Here is a tiny trained network, its code and every weight. The questions are about switching its units off for an input and a class, where a switched-off unit gives its printed mean instead of its output.

import numpy as np


def w(rows, s, z=0):
    codes = np.array(rows[::2]) - 128.0
    scale = np.full(codes.shape[1], s)
    scale[-1] = z or s
    return codes * scale


def f(y):
    return y / 2 * (1 + np.tanh(0.7978845608 * (y + 0.044715 * y**3)))


def log_softmax(a):
    a = a - a.max(-1, keepdims=True)
    return a - np.log(np.exp(a).sum(-1, keepdims=True))


def net(x, mask):
    res = np.array(x, float).reshape(1, 5) / 4 @ E
    y = f(res @ A[0][:, :-1].T + A[0][:, -1])
    res = res + np.where(mask, y, B[0][:, -1]) @ B[0][:, :-1]
    return log_softmax(res[-1] @ U[:, :-1].T + U[:, -1])


A, B = {}, {}
E = w([
[56,177,48,53,54,182],'x0',
[2,235,243,159,106,17],'x1',
[123,128,129,131,127,130],'x2',
[152,147,109,131,116,105],'x3',
[64,66,72,237,95,126],'x4',
],0.0082)
A[0] = w([
[101,186,66,77,90,145,86],'n0',
[68,58,86,254,88,132,46],'n1',
[202,102,194,169,163,86,108],'n2',
[167,163,181,75,156,156,56],'n3',
[167,119,56,125,143,122,47],'n4',
[169,36,96,82,181,209,2],'n5',
],0.0094,0.0047)
B[0] = w([
[72,183,61,179,249,202,187],'n0',
[149,228,26,2,90,105,253],'n1',
[41,187,18,138,227,217,213],'n2',
[151,158,64,42,138,39,167],'n3',
[6,191,194,188,101,17,168],'n4',
[44,174,171,136,115,66,247],'n5',
],0.0096,0.0069)
U = w([
[37,166,182,184,110,66,77],'0',
[87,138,69,173,192,248,44],'1',
[122,114,124,142,123,155,248],'2',
[170,139,86,37,125,105,72],'3',
[117,103,127,143,122,159,245],'4',
[196,101,158,186,82,210,157],'5',
[160,22,202,168,54,178,77],'6',
[231,32,167,200,85,83,94],'7',
],0.011,0.016)

Each question gives the input, the list of numbers given to net, and the class t.
The units are the neurons (one row each of A and B). Each row of codes is followed by its name. A weight is (code - 128) times the scale printed after its matrix; where a second scale follows, it is the last column's (A, B and U).
mask holds one flag per neuron, in row order. A switched-off neuron (its flag False) gives its mean, the last column of its row in B, instead of its output. The means were averaged over made-up inputs and are rounded, as every weight is.
A unit's drop is (log p(t) with every unit on - log p(t) with that unit switched off) / (log p(t) with every unit on - log p(t) with every unit switched off).
The circuit of an input: a set's keep is (log p(t) with only the set's units on - log p(t) with every unit switched off) / (log p(t) with every unit on - log p(t) with every unit switched off). Starting from all 6 units, units are removed one at a time, each time the one whose removal leaves the highest keep (on an exact tie, the one counted first), for as long as the keep stays at least 0.8.
circuit, biggest first: the units of the circuit, biggest drop first
unit that matters most: the unit with the biggest drop
k most important neurons: the k neurons with the biggest drops, biggest first
drop when u is switched off: that unit's drop, to one decimal
input [4,-8,0,-4,-2], class 0: 2 most important neurons -> [n5; n4]
input [-5,6,1,-7,-6], class 4: unit that matters most -> n5
input [7,1,-6,1,7], class 1: 3 most important neurons -> [n0; n3; n5]
input [-1,6,7,5,4], class 2: 2 most important neurons -> [n5; n4]
input [-4,3,1,2,1], class 1: 4 most important neurons -> [n2; n5; n4; n3]
input [-6,-6,1,3,-2], class 0: 4 most important neurons -> [n5; n4; n0; n1]
input [-4,-6,-1,-5,7], class 3: 2 most important neurons -> [n1; n0]
input [0,5,2,7,-6], class 4: 2 most important neurons -> [n1; n5]
input [5,3,-2,-1,2], class 1: 4 most important neurons -> [n0; n5; n4; n3]
input [-8,-3,0,-6,-8], class 1: 2 most important neurons -> [n2; n1]
input [-4,6,-1,-3,-8], class 3: 4 most important neurons -> [n3; n5; n4; n0]
input [0,-8,4,7,-7], class 0: 3 most important neurons -> [n5; n4; n1]
input [7,-2,-4,-2,0], class 1: drop when n0 is switched off -> 1.4
input [4,-8,-7,-5,-2], class 0: drop when n5 is switched off -> 0.4
input [-7,1,-6,2,-3], class 1: drop when n0 is switched off -> 0.0
input [-5,3,-6,6,4], class 2: unit that matters most -> n0
input [4,7,8,-5,6], class 2: circuit, biggest first -> [n5; n4]
